Below is a small trained network, with its code and all its weights. Each question gives an input and a class and asks what happens when units are switched off, that is, made to give their printed mean instead of their output.

import numpy as np


def w(rows, s, z=0):
    codes = np.array(rows[::2]) - 128.0
    scale = np.full(codes.shape[1], s)
    scale[-1] = z or s
    return codes * scale


def norm(h):
    return h / np.sqrt((h * h).mean(-1, keepdims=True) + 1e-5)


def f(y):
    return np.maximum(y, 0)


def log_softmax(a):
    a = a - a.max(-1, keepdims=True)
    return a - np.log(np.exp(a).sum(-1, keepdims=True))


def net(x, mask):
    res = np.array(x, float).reshape(1, 5) / 4 @ E
    u = 0
    for l in range(3):
        y = f(norm(res) @ A[l][:, :-1].T + A[l][:, -1])
        res = res + np.where(mask[u : u + 5], y, B[l][:, -1]) @ B[l][:, :-1]
        u += 5
    return log_softmax(norm(res)[-1] @ U[:, :-1].T + U[:, -1])


A, B = {}, {}
E = w([
[189,155,164,161,124,178,226],'x0',
[107,5,130,194,190,169,145],'x1',
[51,200,98,41,143,78,149],'x2',
[78,140,139,206,150,46,157],'x3',
[143,160,186,139,202,97,105],'x4',
],0.012)
A[0] = w([
[62,100,111,167,148,130,249,158],'0.n0',
[137,141,143,223,92,75,143,124],'0.n1',
[157,65,151,199,175,138,144,3],'0.n2',
[192,83,132,181,61,187,156,124],'0.n3',
[204,136,162,134,148,156,142,83],'0.n4',
],0.022,0.0079)
B[0] = w([
[143,103,149,118,182,142,252,241],'0.n0',
[132,77,126,121,126,62,67,197],'0.n1',
[111,133,253,130,144,128,145,200],'0.n2',
[165,158,113,129,25,175,100,248],'0.n3',
[156,153,158,124,127,191,145,181],'0.n4',
],0.022,0.014)
A[1] = w([
[87,164,70,109,93,159,98,221],'1.n0',
[129,126,148,132,181,137,41,18],'1.n1',
[132,54,123,114,63,147,124,55],'1.n2',
[128,250,123,51,112,54,158,195],'1.n3',
[153,93,170,176,143,90,146,2],'1.n4',
],0.025,0.0034)
B[1] = w([
[137,82,124,66,106,95,59,223],'1.n0',
[126,139,75,219,107,169,82,178],'1.n1',
[117,61,150,69,107,162,102,218],'1.n2',
[134,151,209,148,116,6,181,254],'1.n3',
[108,124,134,145,181,127,69,197],'1.n4',
],0.018,0.013)
A[2] = w([
[109,253,151,45,138,110,124,143],'2.n0',
[143,153,175,144,169,224,98,12],'2.n1',
[161,60,149,134,150,152,123,184],'2.n2',
[32,123,141,96,151,194,124,194],'2.n3',
[61,141,58,173,139,40,144,252],'2.n4',
],0.025,0.002)
B[2] = w([
[144,123,219,153,153,147,111,192],'2.n0',
[121,179,133,155,119,6,115,237],'2.n1',
[85,179,121,93,145,92,92,250],'2.n2',
[197,70,74,128,152,100,86,185],'2.n3',
[165,88,216,79,104,145,65,230],'2.n4',
],0.022,0.011)
U = w([
[93,168,66,206,172,76,77,45],'0',
[125,106,243,123,173,50,92,221],'1',
[186,203,165,132,65,198,207,192],'2',
[104,81,113,101,242,152,255,76],'3',
[140,93,59,102,34,155,28,159],'4',
[61,171,111,170,137,178,153,29],'5',
[128,42,41,81,201,115,114,51],'6',
[115,158,36,182,159,188,164,1],'7',
],0.015,0.0065)

Each question gives the input, the list of numbers given to net, and the class t.
The units are the neurons (one row each of A and B). Each row of codes is followed by its name. A weight is (code - 128) times the scale printed after its matrix; where a second scale follows, it is the last column's (A, B and U).
mask holds one flag per neuron, layer by layer. A switched-off neuron (its flag False) gives its mean, the last column of its row in B, instead of its output. The means were averaged over made-up inputs and are rounded, as every weight is.
A unit's drop is (log p(t) with every unit on - log p(t) with that unit switched off) / (log p(t) with every unit on - log p(t) with every unit switched off).
The circuit of an input: a set's keep is (log p(t) with only the set's units on - log p(t) with every unit switched off) / (log p(t) with every unit on - log p(t) with every unit switched off). Starting from the 12 units with the biggest drops (on a tie, the unit counted first), units are removed one at a time, each time the one whose removal leaves the highest keep (on an exact tie, the one counted first), for as long as the keep stays at least 0.8.
units of the circuit, in order: the units of the circuit, biggest drop first
most important unit: the unit with the biggest drop
top k neurons: the k neurons with the biggest drops, biggest first
k most important neurons of layer l: the k neurons of layer l with the biggest drops, biggest first
input [2,6,4,-2,-8], class 3: units of the circuit, in order	(0.n0)
input [-8,-8,-6,1,-1], class 4: top 2 neurons	(0.n0, 0.n2)
input [-8,-4,-2,3,-4], class 4: units of the circuit, in order	(0.n0, 0.n2)
input [1,-8,-7,6,4], class 4: 2 most important neurons of layer 0	(0.n1, 0.n0)
input [-3,-7,-6,5,6], class 4: top 2 neurons	(0.n1, 0.n0)
input [0,4,-5,-6,-5], class 4: top 2 neurons	(0.n3, 0.n0)
input [-5,-7,-7,6,-5], class 4: top 2 neurons	(0.n0, 1.n3)
input [-8,8,7,1,-3], class 6: units of the circuit, in order	(1.n3, 2.n3)
input [7,1,-7,6,-8], class 2: top 2 neurons	(0.n3, 0.n0)
input [7,5,8,-6,4], class 3: top 2 neurons	(0.n0, 0.n3)
input [3,-2,-1,-8,2], class 4: top 3 neurons	(0.n0, 0.n2, 0.n3)
input [3,0,-5,-5,-1], class 2: 4 most important neurons of layer 0	(0.n4, 0.n3, 0.n1, 0.n2)
input [5,7,-1,1,-8], class 2: top 2 neurons	(0.n3, 0.n0)
input [8,3,-5,-7,-8], class 2: units of the circuit, in order	(0.n4, 0.n1)
input [2,8,8,5,1], class 3: units of the circuit, in order	(0.n0)
input [8,-7,-3,-4,-4], class 4: 3 most important neurons of layer 0	(0.n3, 0.n0, 0.n2)
input [4,0,-5,-8,6], class 2: top 2 neurons	(0.n3, 0.n4)
input [6,1,-8,-3,-6], class 2: top 3 neurons	(0.n3, 0.n2, 0.n4)
input [-5,8,6,2,-2], class 3: 2 most important neurons of layer 0	(0.n0, 0.n1)
input [-3,6,6,-7,-8], class 6: most important unit	0.n3
input [7,-8,-6,-7,-2], class 4: 2 most important neurons of layer 1	(1.n0, 1.n3)
